Below is a small trained network, with its code and all its weights. Each question gives an input and a target symbol and asks what happens when units are switched off, that is, made to give their printed mean instead of their output.

import numpy as np


def w(rows, s, z=0):
    codes = np.array(rows[::2]) - 128.0
    scale = np.full(codes.shape[1], s)
    scale[-1] = z or s
    return codes * scale


def norm(h):
    return h / np.sqrt((h * h).mean(-1, keepdims=True) + 1e-5)


def f(y):
    return y / 2 * (1 + np.tanh(0.7978845608 * (y + 0.044715 * y**3)))


def softmax(a):
    e = np.exp(a - a.max(-1, keepdims=True))
    return e / e.sum(-1, keepdims=True)


def log_softmax(a):
    a = a - a.max(-1, keepdims=True)
    return a - np.log(np.exp(a).sum(-1, keepdims=True))


def net(x, mask):
    ids = ['βδηθξπφ'.index(c) for c in x.split()]
    T = len(ids)
    res = E[ids] + P[:T]
    u = 0
    for l in range(2):
        r = norm(res)
        for j in range(2):
            rows = slice(4 * j, 4 * j + 4)
            q, k, v = (r @ M[l][rows].T for M in (Q, K, V))
            z = softmax(np.where(np.tri(T) > 0, q @ k.T / 4**0.5, -1e9)) @ v
            o = O[l][rows]
            res = res + np.where(mask[u + j], z, o[:, -1]) @ o[:, :-1]
        u += 2
        y = f(norm(res) @ A[l][:, :-1].T + A[l][:, -1])
        res = res + np.where(mask[u : u + 8], y, B[l][:, -1]) @ B[l][:, :-1]
        u += 8
    return log_softmax(norm(res)[-1] @ U[:, :-1].T + U[:, -1])


Q, K, V, O, A, B = {}, {}, {}, {}, {}, {}
E = w([
[77,89,131,81,162],'β',
[171,143,67,234,73],'δ',
[253,72,66,121,136],'η',
[92,163,185,226,143],'θ',
[64,173,152,131,102],'ξ',
[118,130,64,75,77],'π',
[92,122,166,145,212],'φ',
],0.015)
P = w([
[90,194,2,165,159],'0',
[80,37,63,219,85],'1',
[96,188,36,145,160],'2',
[94,45,94,171,65],'3',
[106,186,59,122,171],'4',
[101,54,126,143,49],'5',
[114,187,76,97,186],'6',
[106,57,160,121,41],'7',
[125,188,102,75,203],'8',
[111,64,183,101,24],'9',
],0.0059)
Q[0] = w([
[138,156,103,236,79],'0.h0',
[89,174,172,147,158],'0.h0',
[167,38,150,116,71],'0.h0',
[78,218,83,2,114],'0.h0',
[191,51,125,178,188],'0.h1',
[138,196,218,184,180],'0.h1',
[86,65,149,41,111],'0.h1',
[211,158,166,129,198],'0.h1',
],0.0082)
K[0] = w([
[130,196,70,195,156],'0.h0',
[91,129,218,141,93],'0.h0',
[84,49,55,168,188],'0.h0',
[80,206,118,27,55],'0.h0',
[169,48,57,152,239],'0.h1',
[102,152,196,195,176],'0.h1',
[62,47,151,2,154],'0.h1',
[231,104,193,168,151],'0.h1',
],0.0085)
V[0] = w([
[108,187,88,171,107],'0.h0',
[105,117,67,139,134],'0.h0',
[137,91,128,109,100],'0.h0',
[99,123,184,90,67],'0.h0',
[157,107,98,92,163],'0.h1',
[220,100,95,75,97],'0.h1',
[103,110,211,1,63],'0.h1',
[98,157,86,148,52],'0.h1',
],0.0081)
O[0] = w([
[235,104,136,138,164,218],'0.h0',
[76,132,215,92,140,219],'0.h0',
[86,183,184,134,90,93],'0.h0',
[194,172,72,71,2,76],'0.h0',
[17,126,67,111,115,110],'0.h1',
[92,151,226,184,122,14],'0.h1',
[106,72,49,211,194,3],'0.h1',
[132,66,222,174,170,196],'0.h1',
],0.0047,0.0041)
A[0] = w([
[146,204,94,144,71,69],'0.n0',
[66,182,102,52,150,101],'0.n1',
[226,136,116,122,176,3],'0.n2',
[68,104,2,161,112,108],'0.n3',
[94,239,115,122,141,171],'0.n4',
[182,103,174,133,61,127],'0.n5',
[222,253,127,149,127,108],'0.n6',
[131,187,115,47,177,166],'0.n7',
],0.0098,0.0057)
B[0] = w([
[254,159,154,120,102,131],'0.n0',
[146,117,192,25,110,221],'0.n1',
[99,149,77,163,216,145],'0.n2',
[204,171,169,164,117,174],'0.n3',
[231,141,65,175,143,201],'0.n4',
[78,115,194,26,167,175],'0.n5',
[192,79,237,34,148,214],'0.n6',
[45,178,163,92,149,253],'0.n7',
],0.0077,0.0059)
Q[1] = w([
[100,147,195,242,180],'1.h0',
[116,186,146,124,2],'1.h0',
[136,208,173,84,57],'1.h0',
[139,92,195,201,200],'1.h0',
[180,60,147,107,206],'1.h1',
[95,4,96,115,146],'1.h1',
[167,176,192,3,78],'1.h1',
[164,31,116,233,191],'1.h1',
],0.0092)
K[1] = w([
[105,184,198,128,185],'1.h0',
[60,86,223,155,73],'1.h0',
[125,85,254,165,82],'1.h0',
[162,187,187,128,157],'1.h0',
[57,154,169,98,188],'1.h1',
[59,213,229,123,80],'1.h1',
[130,104,90,22,134],'1.h1',
[99,183,149,216,191],'1.h1',
],0.0096)
V[1] = w([
[186,140,200,40,205],'1.h0',
[236,107,100,130,119],'1.h0',
[90,67,147,94,107],'1.h0',
[107,189,250,109,40],'1.h0',
[67,150,219,199,157],'1.h1',
[247,136,169,140,202],'1.h1',
[193,240,127,117,55],'1.h1',
[184,2,4,117,157],'1.h1',
],0.0047)
O[1] = w([
[132,114,118,224,90,254],'1.h0',
[112,180,144,152,66,117],'1.h0',
[81,107,84,59,135,156],'1.h0',
[116,124,1,126,163,187],'1.h0',
[162,199,155,165,65,151],'1.h1',
[175,161,100,73,159,162],'1.h1',
[92,115,119,96,96,86],'1.h1',
[132,30,76,89,187,71],'1.h1',
],0.0056,0.0058)
A[1] = w([
[252,144,55,117,118,135],'1.n0',
[189,58,91,126,103,57],'1.n1',
[86,110,157,186,135,121],'1.n2',
[79,102,137,107,116,135],'1.n3',
[134,113,80,249,144,254],'1.n4',
[113,162,159,135,93,110],'1.n5',
[85,187,103,132,176,87],'1.n6',
[106,128,170,108,160,62],'1.n7',
],0.014,0.0037)
B[1] = w([
[11,99,29,179,90,255],'1.n0',
[92,204,13,176,78,170],'1.n1',
[168,196,3,168,49,238],'1.n2',
[209,128,195,156,145,233],'1.n3',
[4,118,63,17,127,231],'1.n4',
[118,65,52,115,180,169],'1.n5',
[157,121,134,190,41,221],'1.n6',
[134,69,136,67,102,245],'1.n7',
],0.0077,0.0035)
U = w([
[159,184,101,173,201,127],'β',
[58,37,203,81,78,83],'δ',
[51,146,81,139,136,254],'η',
[115,245,176,136,135,115],'θ',
[97,51,99,118,223,109],'ξ',
[228,162,57,54,154,17],'π',
[217,161,124,138,48,107],'φ',
],0.012,0.007)

Each question gives the input, a string of symbols that net reads in full, and the target symbol t.
The units are the heads (4 rows each of Q, K, V and O) and the neurons (one row each of A and B). Each row of codes is followed by its name. A weight is (code - 128) times the scale printed after its matrix; where a second scale follows, it is the last column's (O, A, B and U).
mask holds one flag per unit, layer by layer, with each layer's heads first. A switched-off unit (its flag False) gives its mean, the last column of its rows in O or B, instead of its output. The means were averaged over made-up inputs and are rounded, as every weight is.
A unit's drop is (log p(t) with every unit on - log p(t) with that unit switched off) / (log p(t) with every unit on - log p(t) with every unit switched off).
The circuit of an input: a set's keep is (log p(t) with only the set's units on - log p(t) with every unit switched off) / (log p(t) with every unit on - log p(t) with every unit switched off). Starting from the 12 units with the biggest drops (on a tie, the unit counted first), units are removed one at a time, each time the one whose removal leaves the highest keep (on an exact tie, the one counted first), for as long as the keep stays at least 0.8.
circuit, biggest first: the units of the circuit, biggest drop first
unit that matters most: the unit with the biggest drop
top k neurons: the k neurons with the biggest drops, biggest first
k most important neurons of layer l: the k neurons of layer l with the biggest drops, biggest first
which heads matter: for each layer, one digit per head in row order, 1 if its drop is at least 0.15 and else 0, layers parted by /
input β ξ ξ, target π: unit that matters most => 0.n6
input δ φ θ η θ ξ, target η: circuit, biggest first => [0.n6, 0.h1]
input η φ π β η θ ξ β β θ, target φ: top 2 neurons => [1.n2, 0.n5]
input ξ ξ θ ξ θ θ φ, target θ: 2 most important neurons of layer 0 => [0.n7, 0.n5]
input π φ φ β ξ β, target φ: 2 most important neurons of layer 0 => [0.n3, 0.n4]
input θ φ π θ φ φ φ φ φ, target θ: circuit, biggest first => [1.n6, 0.n6, 1.n0]
input η η θ, target β: 3 most important neurons of layer 0 => [0.n6, 0.n4, 0.n1]
input φ ξ φ φ η θ, target η: top 3 neurons => [0.n1, 0.n7, 1.n4]
input φ β π β ξ η β η φ η, target δ: which heads matter => 11 / 10
input β ξ η φ β π, target η: top 2 neurons => [0.n7, 0.n3]
input π β φ η π π, target δ: circuit, biggest first => [1.n2, 0.h1]
input ξ θ ξ ξ η, target ξ: 4 most important neurons of layer 0 => [0.n6, 0.n7, 0.n2, 0.n1]
input φ ξ φ φ φ φ φ ξ φ, target π: which heads matter => 11 / 00
input η φ ξ φ π δ, target η: which heads matter => 00 / 00
input φ β θ δ φ φ ξ δ φ δ, target δ: top 2 neurons => [0.n5, 1.n2]
input η θ ξ φ, target η: 3 most important neurons of layer 0 => [0.n6, 0.n5, 0.n1]
input φ φ φ π φ π δ π ξ, target π: circuit, biggest first => [0.n4]
input φ η η β, target η: top 4 neurons => [0.n6, 0.n5, 1.n2, 1.n4]
input η θ φ δ, target η: which heads matter => 00 / 10
input φ φ π φ η ξ φ ξ φ, target π: circuit, biggest first => [0.h0]
input η ξ β ξ π θ, target η: top 3 neurons => [0.n1, 0.n6, 1.n2]
input π φ θ, target β: top 2 neurons => [0.n6, 0.n1]
